Here is a tiny trained network, its code and every weight. The questions are about switching its units off for an input and a target symbol, where a switched-off unit gives its printed mean instead of its output.

import numpy as np


def w(rows, s, z=0):
    codes = np.array(rows[::2]) - 128.0
    scale = np.full(codes.shape[1], s)
    scale[-1] = z or s
    return codes * scale


def norm(h):
    return h / np.sqrt((h * h).mean(-1, keepdims=True) + 1e-5)


def f(y):
    return y / 2 * (1 + np.tanh(0.7978845608 * (y + 0.044715 * y**3)))


def softmax(a):
    e = np.exp(a - a.max(-1, keepdims=True))
    return e / e.sum(-1, keepdims=True)


def log_softmax(a):
    a = a - a.max(-1, keepdims=True)
    return a - np.log(np.exp(a).sum(-1, keepdims=True))


def net(x, mask):
    ids = ['ΛΞΠΣαβγδ'.index(c) for c in x.split()]
    T = len(ids)
    res = E[ids] + P[:T]
    u = 0
    for l in range(3):
        q, k, v = (norm(res) @ M[l].T for M in (Q, K, V))
        z = softmax(np.where(np.tri(T) > 0, q @ k.T / 2**0.5, -1e9)) @ v
        res = res + np.where(mask[u], z, O[l][:, -1]) @ O[l][:, :-1]
        u += 1
        y = f(norm(res) @ A[l][:, :-1].T + A[l][:, -1])
        res = res + np.where(mask[u : u + 8], y, B[l][:, -1]) @ B[l][:, :-1]
        u += 8
    return log_softmax(norm(res)[-1] @ U[:, :-1].T + U[:, -1])


Q, K, V, O, A, B = {}, {}, {}, {}, {}, {}
E = w([
[5,73,207,154],'Λ',
[2,120,176,139],'Ξ',
[6,91,147,88],'Π',
[34,115,143,37],'Σ',
[106,185,156,159],'α',
[199,147,44,128],'β',
[98,63,124,94],'γ',
[82,60,144,136],'δ',
],0.0014)
P = w([
[199,38,198,108],'0',
[138,115,173,93],'1',
[114,132,148,98],'2',
[96,142,140,109],'3',
[79,150,134,122],'4',
[55,153,123,130],'5',
[37,170,123,138],'6',
[22,174,117,143],'7',
[9,182,115,131],'8',
[1,190,116,141],'9',
],0.00069)
Q[0] = w([
[240,82,247,119],'0.h0',
[248,113,252,117],'0.h0',
],0.0023)
K[0] = w([
[13,88,236,87],'0.h0',
[3,85,254,39],'0.h0',
],0.0028)
V[0] = w([
[217,167,18,89],'0.h0',
[206,150,4,253],'0.h0',
],0.0015)
O[0] = w([
[40,165,94,144,31],'0.h0',
[3,159,91,67,7],'0.h0',
],0.0022,0.0012)
A[0] = w([
[113,229,163,159,129],'0.n0',
[92,77,138,221,140],'0.n1',
[192,92,83,19,177],'0.n2',
[138,174,202,140,57],'0.n3',
[96,102,143,200,71],'0.n4',
[224,5,197,145,1],'0.n5',
[241,81,152,68,30],'0.n6',
[150,253,116,180,182],'0.n7',
],0.0019,0.00095)
B[0] = w([
[100,64,91,55,212],'0.n0',
[160,198,128,70,252],'0.n1',
[127,130,140,254,131],'0.n2',
[68,108,55,92,125],'0.n3',
[132,187,109,77,132],'0.n4',
[4,176,109,89,135],'0.n5',
[28,150,109,164,11],'0.n6',
[128,16,111,59,230],'0.n7',
],0.0018,0.00033)
Q[1] = w([
[228,218,11,232],'1.h0',
[27,33,252,26],'1.h0',
],0.0041)
K[1] = w([
[10,54,251,51],'1.h0',
[245,197,3,210],'1.h0',
],0.0044)
V[1] = w([
[120,251,143,83],'1.h0',
[192,183,67,144],'1.h0',
],0.0021)
O[1] = w([
[53,82,89,65,2],'1.h0',
[252,107,73,116,112],'1.h0',
],0.0016,0.00092)
A[1] = w([
[179,100,63,83,42],'1.n0',
[154,214,137,134,113],'1.n1',
[80,130,163,203,90],'1.n2',
[132,2,44,127,98],'1.n3',
[63,173,91,171,15],'1.n4',
[111,194,152,109,130],'1.n5',
[123,117,117,106,1],'1.n6',
[87,153,108,68,12],'1.n7',
],0.0031,0.00096)
B[1] = w([
[138,192,195,183,20],'1.n0',
[96,116,181,164,89],'1.n1',
[172,193,229,147,245],'1.n2',
[109,133,241,171,62],'1.n3',
[200,122,74,80,3],'1.n4',
[165,89,158,181,186],'1.n5',
[188,159,129,128,4],'1.n6',
[250,143,86,191,44],'1.n7',
],0.002,0.00046)
Q[2] = w([
[182,34,245,144],'2.h0',
[76,221,3,104],'2.h0',
],0.0052)
K[2] = w([
[48,22,248,19],'2.h0',
[212,238,1,234],'2.h0',
],0.0053)
V[2] = w([
[100,150,184,81],'2.h0',
[132,255,50,199],'2.h0',
],0.0013)
O[2] = w([
[191,91,33,110,194],'2.h0',
[64,102,250,134,10],'2.h0',
],0.0011,0.0013)
A[2] = w([
[161,70,205,193,1],'2.n0',
[77,112,99,159,117],'2.n1',
[116,78,102,134,51],'2.n2',
[118,198,145,217,47],'2.n3',
[111,86,126,69,89],'2.n4',
[125,120,166,106,98],'2.n5',
[137,252,204,102,75],'2.n6',
[110,217,212,205,32],'2.n7',
],0.0035,0.0018)
B[2] = w([
[180,65,49,75,128],'2.n0',
[252,35,133,140,169],'2.n1',
[93,79,28,161,35],'2.n2',
[153,186,63,178,36],'2.n3',
[71,148,90,223,253],'2.n4',
[174,152,143,189,191],'2.n5',
[92,25,114,137,69],'2.n6',
[42,158,142,122,204],'2.n7',
],0.0019,0.0004)
U = w([
[111,10,253,81,218],'Λ',
[3,251,188,250,38],'Ξ',
[10,73,6,132,102],'Π',
[82,179,3,2,146],'Σ',
[253,253,201,3,25],'α',
[249,231,67,253,254],'β',
[251,2,52,100,149],'γ',
[148,10,39,250,4],'δ',
],0.0053,0.0018)

Each question gives the input, a string of symbols that net reads in full, and the target symbol t.
The units are the heads (2 rows each of Q, K, V and O) and the neurons (one row each of A and B). Each row of codes is followed by its name. A weight is (code - 128) times the scale printed after its matrix; where a second scale follows, it is the last column's (O, A, B and U).
mask holds one flag per unit, layer by layer, with each layer's heads first. A switched-off unit (its flag False) gives its mean, the last column of its rows in O or B, instead of its output. The means were averaged over made-up inputs and are rounded, as every weight is.
A unit's drop is (log p(t) with every unit on - log p(t) with that unit switched off) / (log p(t) with every unit on - log p(t) with every unit switched off).
unit that matters most: the unit with the biggest drop
top k neurons: the k neurons with the biggest drops, biggest first
k most important neurons of layer l: the k neurons of layer l with the biggest drops, biggest first
drop when u is switched off: that unit's drop, to one decimal
input Ξ γ γ γ Λ β Λ Σ α, target α: unit that matters most	1.h0
input α Ξ α, target Ξ: 2 most important neurons of layer 2	[2.n4; 2.n0]
input Λ Σ Σ Σ Σ Λ Ξ δ δ, target Ξ: top 3 neurons	[0.n5; 1.n2; 2.n7]
input δ Λ Λ γ Σ β α α γ, target γ: top 4 neurons	[1.n2; 0.n3; 0.n5; 2.n0]
input β Π Σ Λ Ξ Σ δ Λ γ, target γ: 2 most important neurons of layer 2	[2.n2; 2.n7]
input Π α Λ α Ξ α γ α, target Σ: top 2 neurons	[0.n0; 0.n2]
input δ Σ γ δ, target Ξ: top 2 neurons	[0.n5; 1.n2]
input Σ β β α, target Λ: 2 most important neurons of layer 2	[2.n6; 2.n4]
input δ Λ Λ Σ α Ξ α Σ, target Ξ: 3 most important neurons of layer 2	[2.n4; 2.n0; 2.n6]
input α β α β, target Ξ: 3 most important neurons of layer 1	[1.n0; 1.n3; 1.n5]
input β Π δ, target δ: top 3 neurons	[1.n7; 0.n5; 1.n4]
input α α Ξ γ δ α γ, target Ξ: 3 most important neurons of layer 0	[0.n5; 0.n7; 0.n0]
input β Ξ β Λ Λ Σ Λ γ δ Σ, target Ξ: top 3 neurons	[2.n0; 2.n4; 1.n7]
input δ β α Σ Σ α Λ α, target α: top 4 neurons	[0.n5; 0.n7; 0.n0; 1.n0]
input α Λ Λ α α, target Π: unit that matters most	0.n7
input Σ Ξ α, target Λ: 3 most important neurons of layer 0	[0.n7; 0.n5; 0.n6]
input Ξ δ Π α Ξ α β β, target Ξ: top 4 neurons	[1.n0; 1.n3; 2.n7; 0.n5]
input α δ α, target Ξ: top 4 neurons	[0.n7; 1.n3; 2.n4; 0.n0]
input γ α α γ, target Ξ: top 2 neurons	[0.n5; 1.n2]
input Σ β β α β α Π α Π β, target Σ: 2 most important neurons of layer 0	[0.n7; 0.n0]
input α Σ Ξ α Λ α, target Π: 3 most important neurons of layer 0	[0.n7; 0.n0; 0.n2]
input α Π α Σ δ α α α, target Σ: 2 most important neurons of layer 1	[1.n2; 1.n7]
input β γ β α α Ξ α β β, target Σ: drop when 2.n5 is switched off	0.7
